Moves between items:
from | k x c n t s
q927 | q370 q504 q505 q20 . q19
q228 | q233 q460 . . q248 q374
q54 | q305 . q66 q619 q116 q108
q507 | q986 q972 q768 . . q769
q720 | q71 q986 q528 q227 . q458
q236 | . q326 q369 q794 q202 .
q488 | q890 . . . q724 .
q962 | q697 q750 q160 . q972 q706
q504 | q407 q114 q774 q248 . q979
q42 | q433 q34 q138 q553 q458 .
q369 | q236 q485 q794 q374 q979 .
q747 | . q236 q999 q621 q824 .
q167 | . q796 q986 q507 . q62
q320 | q105 q642 . . q459 .
q85 | q683 . . . q619 .
q619 | q66 . . . q23 q85
q433 | . q96 q42 q138 q595 .
q858 | q19 q233 q27 . q505 q621
q438 | . q501 q697 q962 q796 q388
q407 | . q782 q504 q774 . q202
q14 | q286 . . . . q724
q458 | q595 q290 q59 q759 q720 q42
q96 | . q388 q34 q105 q62 .
q796 | . q982 q483 q972 . q438
q62 | . q438 q290 q769 q167 q96
q972 | q483 q286 q865 . . q962
q553 | q138 q320 . . q759 .
q153 | q621 q374 . . q27 .
q890 | q751 . q488 . q750 .
q979 | q202 q387 q233 q228 q504 q369
q982 | . . q586 q286 . q501
q193 | q116 . q23 . . q66
q27 | q858 q228 . . q20 q153
q388 | . q716 q410 q706 q438 .
q768 | q507 q865 . . . q459
q724 | q750 . . . q14 q488
q248 | q774 q162 . . . q228
q227 | q528 q768 . . . q759
q202 | . q332 q979 q233 q407 q236
q59 | q458 q769 q759 . q528 q138
q332 | . q305 q387 q996 q782 q326
q286 | q586 . q14 . . q750
q697 | q438 q147 q962 q160 q483 q410
q387 | q332 q54 q996 q460 q114 q485
q490 | q485 q683 q182 . q996 .
q986 | q167 q483 q507 q768 . q290
q459 | q769 q160 . . q768 q320
q410 | q388 q751 q706 q642 q697 .
q621 | q999 q794 q153 . q858 .
q999 | q747 q369 q621 q153 q19 .
q305 | . . q54 q66 q949 q981
q501 | . . q147 q750 q982 q716
q138 | q42 q105 q553 . q59 .
q105 | q34 q706 q320 . q769 .
q66 | q54 . q619 . q193 q683
q114 | q782 q116 q396 q162 . q387
q160 | q962 q724 . . q865 q642
q182 | q490 q85 . . q460 .
q794 | q369 q490 q374 . q233 .
q20 | q505 q248 . . . q27
q23 | q193 . . . . q619
q759 | q59 q459 . . q227 q553
q683 | q108 . q85 . q66 .
q528 | q720 q507 q227 . . q59
q949 | . . q116 q193 . q305
q147 | q501 . q750 q724 q586 q751
q716 | . . q751 q890 q501 .
q769 | q290 q962 q459 . q507 q105
q396 | q114 q193 q162 . . q996
q981 | . . q108 q683 q305 .
q460 | q996 q619 . . q162 q182
q19 | q824 q979 q858 q27 q927 q999
q71 | . q167 q720 q528 . q595
q751 | q716 . q890 q488 q147 .
q824 | . q202 q19 q858 q370 q747
q374 | q794 q182 . . q228 .
q370 | . q407 q927 q505 . q824
q595 | . q62 q458 q59 q71 q433
q642 | q706 q488 . . q160 .
q108 | q981 . q683 q85 q54 .
q326 | . q981 q485 q490 q332 .
q865 | q972 q14 . . . q160
q996 | q387 q66 q460 . q396 q490
q116 | q949 . q193 q23 . q54
q483 | q796 q586 q972 q865 . q697
q706 | q410 q890 q642 . q962 .
q34 | q96 q410 q105 q320 q290 .
q233 | q979 q996 q228 . q774 q794
q774 | q504 q396 q248 . . q233
q505 | q927 q774 q20 . . q858
q750 | q147 . q724 . q286 q890
q290 | q62 q697 q769 q459 q986 q34
q586 | q982 . q286 q14 . q147
q782 | . q949 q114 q396 . q332
q162 | q396 q23 . . . q460
q485 | q326 q108 q490 q182 q387 .

The rows follow the links: the fewer symbols apart two items are, the more alike their rows tend to be.

Rows of some items; one shown again gets a slightly different row:
q71: 78 71 34 43 -101 63 -34 49 74 33 60 -65 8 16 -58 41 -13 44 62 -23 -74 2 76 -61 58 8 -17 7 -10 39 32 -27 30 1 -69 -25 -64 42 32 -14 41 -59 -20 17 61 -5 -77 -51 -94 4 65 -102 7 -13 43 -37 78 -38 -22 39 16 72 6 12 -27
q982: 75 21 76 54 -51 30 29 62 -60 -51 17 16 36 39 -20 30 60 -33 17 -105 -38 85 72 -44 55 71 68 37 1 21 -7 24 34 74 7 37 -13 100 -10 -41 -17 1 -48 56 -45 -8 -103 -33 -36 -1 71 33 50 2 73 -18 21 13 -94 -41 4 20 -29 -81 -10
q751: 12 -86 26 -43 -30 -57 61 18 -111 -18 58 65 19 19 6 -13 55 -30 -20 -60 -27 65 22 -58 -16 56 119 13 8 -50 -46 48 -18 -34 -36 17 60 -4 10 -42 -45 3 25 44 -88 -17 5 -14 72 -30 12 77 -95 79 73 20 22 -10 -48 -47 -25 -37 35 -36 76
q305: -7 17 124 20 -57 -20 -22 72 -66 -28 20 57 -28 25 30 -70 58 -113 -41 -48 -55 110 16 4 26 -18 -13 30 -23 34 48 -20 24 11 43 64 79 40 -45 -53 -49 -4 -50 6 -30 -37 -11 -21 2 1 25 54 60 14 3 21 -46 73 -61 -108 12 -100 50 -73 -46
q595: 62 16 28 3 -116 22 -48 33 46 65 93 -31 7 6 -36 4 -31 50 32 -12 -92 40 70 -104 44 -18 12 7 -19 5 61 -27 27 -91 -112 -27 -23 0 31 -5 9 -39 -1 24 57 -15 -20 -50 -46 -10 30 -113 -58 46 38 14 113 -63 -6 45 -4 47 52 23 -1
q27: -59 32 -83 18 58 -34 -33 -54 66 15 -57 -8 -55 -41 28 -36 -71 33 -3 99 59 -97 -65 40 -73 -79 -93 -35 -18 23 27 -4 -20 9 5 -23 -48 -30 27 9 29 7 31 -44 94 31 81 -18 -34 23 -57 -60 -13 -4 -18 13 -26 -4 44 86 24 4 23 58 -62
q160: -18 -80 -86 3 108 5 54 -78 -3 -51 -75 33 61 -50 32 61 -47 53 -24 -12 97 -42 -3 24 -27 96 101 -18 2 -67 -49 56 2 2 -12 5 -63 12 24 7 40 44 9 8 -35 2 -11 32 0 -16 -34 65 -2 9 9 -10 -18 -32 27 97 -6 100 -63 -25 62
q697: 51 -67 38 14 -15 47 -7 1 -12 -8 1 17 77 -31 4 60 3 12 -11 -75 -41 74 79 -74 65 116 146 29 -1 -58 -1 24 26 -80 -58 17 -4 12 -1 -1 11 -10 -39 29 -78 -34 -81 8 -19 -22 30 67 12 16 17 -21 27 -35 -16 3 -24 62 -28 -74 81
q949: 41 77 96 43 -41 13 2 67 -41 -23 1 20 -3 42 -6 -33 43 -88 3 -61 -44 73 16 20 42 -15 -53 30 -11 56 17 -30 34 106 68 45 37 77 -35 -34 -30 -10 -38 21 -11 -25 -59 -33 -21 14 68 20 90 -26 10 -11 -51 68 -85 -89 2 -60 6 -68 -66
q410: 14 -105 24 -79 -33 -25 26 -21 -52 6 69 12 32 7 -4 23 27 8 -7 -44 -53 61 33 -69 13 78 123 4 37 -64 -46 15 -12 -100 -62 -26 52 -50 5 11 -28 -20 16 15 -87 -11 13 29 88 -51 3 46 -90 41 29 23 58 -31 38 -36 -43 -12 24 6 132
q724: -22 -63 -53 22 94 -32 73 -33 -77 -81 -70 49 36 -28 34 23 -23 13 -34 -31 82 4 -15 12 -57 75 114 -12 -2 -39 -60 75 -9 43 7 36 -29 61 24 -54 11 55 9 47 -63 26 -1 -6 0 2 -6 80 -39 46 76 10 -34 16 -34 72 8 53 -29 -51 24
q369: -50 -25 23 -81 -37 -44 -63 0 16 61 59 2 -47 6 17 -46 25 -22 0 52 -45 6 -47 -5 12 -69 -71 22 25 -8 14 -49 -41 -112 7 -21 101 -121 -33 31 -31 -40 13 -61 -3 -11 72 28 86 -27 -49 -4 -42 -20 -82 29 0 7 74 -98 -29 -108 71 57 42
q227: 29 45 -99 36 39 35 31 -39 63 -6 -39 -53 27 -7 -42 62 -66 85 38 34 58 -107 4 2 -13 18 -13 -35 -20 33 -7 15 9 63 -37 -40 -115 45 47 16 56 3 23 21 63 26 -17 -27 -73 40 16 -72 -5 -16 49 -24 39 -40 4 121 30 103 -38 41 -41
q236: -10 -15 73 -57 -80 -26 -63 28 16 58 86 11 -50 32 9 -59 58 -37 -10 14 -82 45 -8 -38 37 -78 -50 25 20 -6 30 -36 -11 -117 -5 -20 91 -90 -26 25 -44 -42 -1 -46 6 -31 42 25 69 -28 -13 -25 -37 3 -75 25 21 8 42 -106 -34 -102 54 39 30
q507: 40 30 -62 51 36 90 27 -6 66 -6 -48 -76 74 -7 -47 113 -30 63 46 -23 24 -54 31 13 49 60 20 -10 -2 11 -30 3 14 64 -5 -41 -103 47 28 32 56 24 -2 26 16 19 -89 -8 -81 16 28 -35 37 -58 5 -38 22 -45 -8 78 8 131 -89 -7 9
q85: -81 -43 -27 -37 74 -80 62 -26 -92 -42 -27 76 -31 3 52 -55 9 -37 -38 20 76 -14 -79 63 -92 -14 6 -17 3 -31 -45 51 -34 26 44 30 54 -20 -9 -18 -44 46 48 -13 -37 20 84 35 81 -3 -55 92 -28 24 23 42 -62 34 7 -26 3 -74 17 1 11
q774: 2 85 -27 57 49 54 -32 -6 96 7 -74 -64 -11 12 -16 23 -19 -9 24 37 31 -70 -24 101 22 -47 -123 -6 -4 43 18 -51 -2 87 98 -14 -32 29 -20 48 39 -1 -41 -22 67 18 -43 18 -63 26 21 -31 131 -88 -92 -28 -62 24 -1 6 31 10 -47 24 -73
q782: 36 72 94 52 -52 55 -49 68 29 6 -5 -30 0 41 -19 14 51 -82 24 -42 -64 53 38 21 74 -16 -89 39 12 45 22 -50 26 63 74 21 29 35 -53 12 -18 -15 -61 -4 -3 -19 -72 7 -37 7 60 -3 127 -67 -53 -32 -42 33 -46 -84 4 -37 -24 -40 -45
q138: -18 -38 -68 -44 -23 -32 5 -41 20 48 45 -6 -10 -5 -27 7 -45 86 19 43 5 -54 2 -64 -52 5 25 -34 -3 -31 4 10 -32 -82 -110 -65 -26 -71 56 4 1 -6 80 -10 35 20 63 -16 31 -3 -34 -65 -151 61 48 19 97 -55 65 58 -3 38 40 95 47
q233: -61 27 -21 -8 59 2 -82 -44 74 19 -77 -9 -31 -40 41 -41 -42 -9 -23 86 49 -53 -65 83 -6 -75 -112 -2 -11 22 50 -52 3 -55 71 9 15 -68 -31 37 24 -6 -21 -82 49 -11 64 46 -2 0 -63 -4 65 -53 -127 19 -59 15 84 8 20 -24 -5 34 -38
q824: 21 60 70 1 -95 2 -98 40 54 51 53 -11 -60 0 -12 -53 -10 -7 10 38 -91 26 20 -35 32 -84 -109 5 -31 55 95 -54 26 -55 -40 -3 15 -24 2 -12 -2 -62 -8 -31 73 -18 22 -35 -26 7 17 -112 18 15 -18 25 43 6 14 -17 21 -52 67 44 -77
q66: -58 -6 30 12 64 -61 17 -6 -83 -70 -75 74 -36 -4 66 -74 2 -84 -73 -2 62 35 -32 47 -44 -15 -3 7 -15 10 -8 30 3 79 84 68 40 42 -32 -63 -32 48 -13 -2 -32 1 47 0 18 12 -22 97 63 14 0 21 -93 75 -54 -32 8 -74 13 -62 -64
q996: -66 -15 18 9 96 -15 -34 -26 2 -16 -104 42 -24 -32 70 -40 4 -59 -57 33 54 -2 -64 92 -23 -25 -53 11 3 -7 15 -14 3 6 106 43 46 -22 -47 8 -11 26 -48 -54 -4 -10 40 59 2 2 -54 83 97 -50 -111 12 -103 63 33 -46 4 -62 -18 -30 -34
q62: 75 -25 69 7 -103 52 -65 19 45 37 65 -12 47 -20 0 34 0 19 24 -39 -128 69 86 -102 80 42 65 21 -7 -33 55 -22 35 -116 -84 -4 -13 -19 -1 6 25 -50 -27 -2 -14 -39 -70 -14 -43 -29 39 -40 -14 5 -16 -16 81 -55 13 -11 -33 41 11 6 49
q320: -18 -81 -109 -60 55 -22 40 -78 0 9 14 15 30 -34 0 41 -39 78 3 37 48 -61 -23 -3 -37 39 67 -31 12 -65 -55 39 -44 -83 -43 -50 -17 -77 34 36 22 7 52 -12 -27 15 57 31 63 -32 -50 20 -114 34 -1 7 27 -59 63 63 -15 49 -16 48 95
q858: -49 55 -46 1 -5 -25 -62 -40 76 43 -7 -3 -49 -34 5 -52 -66 19 2 103 28 -77 -44 34 -38 -113 -110 -28 -38 46 61 -35 -4 -28 -5 -27 -27 -26 1 -4 27 -22 21 -53 114 16 78 -9 -33 28 -26 -90 9 5 -24 12 -7 -9 42 58 22 -17 42 78 -100
q34: 15 -69 -6 -81 -52 -1 -12 -15 -9 38 84 -14 25 -10 -24 26 6 50 19 -1 -57 12 22 -80 15 32 75 14 16 -73 -17 -2 -29 -138 -81 -38 18 -82 15 14 -6 -37 26 4 -44 -9 23 29 66 -29 -15 -11 -111 43 3 -5 92 -57 61 -25 -53 12 20 48 102

Each walk starts at a row. The symbols on each line, taken left to right, move it on to the next item.
Answer with the item's row; about right is enough.
start -44 25 17 -54 -72 -50 -45 14 28 66 62 -8 -82 9 -8 -86 -2 4 18 68 -53 -19 -47 -22 -26 -93 -78 -23 3 10 33 -33 -24 -89 -43 -12 54 -78 -2 20 -29 -27 46 -42 60 4 95 4 44 -6 -33 -80 -80 24 -8 38 35 -5 52 -20 0 -85 81 74 -26
c k t -> -7 54 16 16 -61 -6 -87 9 74 47 29 -27 -67 -11 -8 -69 -38 4 17 63 -41 -38 -13 -14 -7 -119 -117 -24 -35 56 91 -53 18 -41 -17 3 1 -30 -2 -7 7 -32 7 -48 106 -4 49 -29 -42 12 0 -111 0 4 -19 12 31 6 23 15 29 -42 69 67 -92
t n -> -16 85 -73 39 48 12 -12 -32 72 5 -53 -58 -21 -10 -30 -4 -47 37 22 70 65 -102 -52 60 -32 -72 -125 -27 -20 71 10 -21 -10 89 29 -25 -64 28 16 18 28 7 19 -19 96 40 16 -17 -59 52 -7 -77 29 -44 -18 -16 -18 -1 16 68 57 42 -15 45 -87
start 27 116 5 58 -43 37 -58 24 91 40 3 -58 -47 24 -36 -4 -22 2 49 30 -12 -48 -1 24 23 -93 -147 -12 -25 88 46 -52 20 63 19 -10 -41 11 9 11 15 -33 -17 -11 111 0 -12 -30 -78 25 43 -114 57 -36 -2 -24 -1 9 -10 14 36 -2 18 48 -107
c k c -> 6 101 -51 46 9 21 -26 3 81 22 -27 -66 -40 2 -30 -4 -33 16 33 62 33 -79 -18 50 3 -72 -146 -18 -23 74 41 -45 12 85 24 -17 -67 36 1 15 19 -9 4 -11 122 19 -5 -24 -57 40 7 -105 41 -40 -13 7 -14 7 -2 41 48 21 -14 42 -104
x c -> -26 57 -63 45 88 44 -5 -41 51 -16 -92 -47 12 -11 0 20 -26 9 3 53 81 -94 -62 104 -11 -40 -98 -3 10 43 -8 -22 -7 104 84 -2 -61 15 -15 49 43 12 -4 -15 54 26 -15 25 -45 29 -25 -22 90 -66 -69 -16 -73 -7 20 39 30 43 -57 2 -51
start 68 -29 1 23 -46 71 -41 -16 51 41 14 -27 66 -32 -7 69 -18 53 13 -21 -65 31 74 -102 77 72 102 23 -15 -58 37 -4 32 -131 -101 -14 -56 -22 13 16 41 -27 -19 -8 -26 -27 -61 3 -40 -16 35 -25 -8 4 -26 -22 83 -76 23 36 -29 90 -11 -2 74
x x t -> 66 7 44 56 11 38 56 47 -40 -66 -16 11 47 40 -20 44 29 -24 8 -80 -26 55 67 -21 42 79 77 11 -5 2 -27 36 24 114 15 24 -31 113 16 -42 8 28 -34 71 -37 -2 -109 -34 -53 3 68 49 51 1 65 -21 -8 17 -90 1 3 46 -44 -71 1
s k t s -> 60 -43 96 22 -64 8 20 52 -70 -23 42 59 25 7 21 -5 45 -45 -20 -94 -57 115 63 -93 35 73 123 20 -30 -10 18 21 28 -18 -29 49 19 42 -3 -67 -38 2 -29 50 -61 -36 -52 -33 -4 -17 46 57 -2 33 61 10 28 18 -90 -43 -24 -18 21 -70 33
start 20 9 -107 52 81 57 47 -30 51 -16 -71 -52 75 -19 -39 93 -39 66 35 26 68 -81 4 28 -7 50 20 -7 7 -3 -47 23 -8 71 8 -34 -103 51 34 25 54 25 -3 11 10 25 -53 9 -59 25 14 1 20 -50 6 -48 -8 -37 18 101 19 130 -95 1 6
s k s -> -22 -101 -52 -66 7 -23 20 -45 11 33 50 -8 26 -23 -11 28 -6 67 0 25 3 -28 -15 -39 -19 49 94 3 32 -71 -48 17 -29 -111 -81 -54 8 -92 22 37 2 -8 50 -11 -44 -5 59 37 60 -30 -22 0 -116 40 0 -1 61 -55 75 31 -28 31 3 63 104
x t x -> 5 -68 5 25 48 -33 63 -9 -87 -75 -46 65 42 -23 40 10 -3 -4 -48 -61 50 46 21 -25 -48 103 133 -16 -17 -43 -45 71 3 32 4 53 -4 73 11 -50 -1 42 4 57 -76 2 -17 -13 -9 4 6 86 -11 43 91 -4 -10 14 -69 35 -1 42 -18 -82 24
start 52 8 -23 6 -85 22 -49 -2 68 46 59 -3 8 -30 -31 11 -66 81 39 11 -58 -21 60 -97 12 8 15 -9 -25 4 50 3 25 -80 -126 -22 -60 -9 54 -21 37 -32 9 8 71 -3 -2 -35 -69 10 34 -109 -79 31 54 -5 119 -57 22 94 12 80 29 56 -11
c s x t -> 19 -66 -63 16 44 42 -7 -67 47 8 -43 -17 57 -53 22 75 -70 84 -5 5 21 -17 32 -31 9 72 89 10 -10 -70 -1 1 28 -96 -79 -10 -73 -14 33 31 76 5 0 -13 -7 -5 -18 26 -47 -10 -24 -13 -41 -13 -5 -26 43 -67 42 97 -20 134 -36 16 58
s k n t -> -5 -54 -110 4 97 23 21 -77 27 -10 -64 -1 57 -54 18 73 -76 91 -10 28 72 -69 -4 2 -32 71 72 -27 -3 -48 -27 38 -8 -38 -51 -22 -79 -4 35 30 65 31 36 -7 5 29 9 30 -20 14 -26 7 -36 -5 -14 -11 8 -61 51 109 4 120 -55 19 52
start -37 -91 -33 -51 8 -57 86 -14 -104 -51 25 70 19 5 34 -9 27 2 -30 -42 24 39 0 -37 -60 66 122 -15 22 -63 -66 75 -35 -11 -28 10 34 3 20 -43 -36 22 30 40 -85 1 44 0 79 -20 -14 79 -96 81 79 22 7 8 -17 -8 -23 -16 20 -25 74
t t -> 29 26 -12 56 42 31 77 7 -47 -75 -45 10 47 11 -16 56 10 -8 3 -75 42 19 29 10 2 73 71 4 7 2 -56 47 15 136 31 31 -52 108 8 -37 4 36 -25 59 -39 13 -90 -17 -40 25 36 58 46 5 75 -29 -15 25 -92 39 7 68 -55 -85 -6
k c k n -> 4 -7 -52 43 75 15 90 -15 -56 -82 -79 28 47 -6 2 54 -13 -6 -2 -46 92 -28 10 44 -35 70 54 -15 -2 -12 -60 49 -8 138 33 13 -64 98 21 -35 27 43 -17 56 -36 34 -55 -15 -45 29 24 57 21 -8 61 -11 -34 37 -57 57 16 75 -58 -65 -14
start 7 65 69 57 7 4 22 39 -44 -52 -39 21 -19 39 5 -30 49 -84 -9 -40 2 47 -4 41 31 -12 -37 8 3 65 -12 -13 29 148 90 51 15 99 -31 -34 -32 15 -49 28 -14 -6 -45 -6 -38 17 42 48 102 -33 22 -14 -74 75 -81 -52 32 -56 -6 -73 -78
s k n t -> -21 57 24 58 58 2 37 23 -44 -61 -82 28 -12 38 19 -20 27 -69 -19 -14 59 1 -19 76 -22 -15 -53 -13 -8 56 -18 3 8 168 113 52 -6 94 -26 -31 -11 39 -31 18 -4 11 -31 -2 -35 30 25 61 90 -44 7 -13 -97 69 -67 -39 21 -26 -29 -59 -70
k n s -> -71 -8 -15 21 113 -58 40 -14 -67 -68 -84 60 -31 -14 50 -43 -11 -49 -63 23 108 -10 -56 83 -77 -9 -14 -9 -3 -5 -5 38 -16 93 82 53 17 23 -20 -39 -14 66 5 -5 -30 33 51 9 20 19 -32 78 33 13 10 21 -98 55 -20 7 28 -46 -11 -47 -48
start 23 -74 60 -60 -77 -3 11 23 -32 19 101 12 22 22 -4 5 52 -11 11 -54 -90 77 34 -79 42 54 97 37 21 -55 -9 3 -14 -113 -59 -10 54 -37 -10 18 -27 -39 1 16 -70 -43 -11 10 56 -44 11 33 -79 38 7 -1 57 -34 -2 -79 -41 -16 34 -6 100
n c -> -28 -114 -77 -64 80 -30 54 -58 -52 -13 -14 30 24 -23 23 27 -21 45 -13 12 60 -47 -32 7 -59 61 89 -14 26 -88 -72 61 -46 -43 -20 -25 -5 -49 34 30 15 42 66 11 -68 22 54 36 71 -15 -57 76 -85 37 11 1 10 -31 57 32 -34 21 -34 25 101
k k c -> -29 -111 -58 -74 22 -34 51 -47 -56 -1 23 30 38 -9 9 28 10 38 -5 -19 16 10 -13 -22 -8 62 124 5 30 -88 -64 39 -30 -75 -55 -18 53 -53 5 27 -4 23 42 1 -95 14 33 39 91 -30 -35 71 -104 34 -2 2 31 -33 39 2 -43 3 -16 17 127
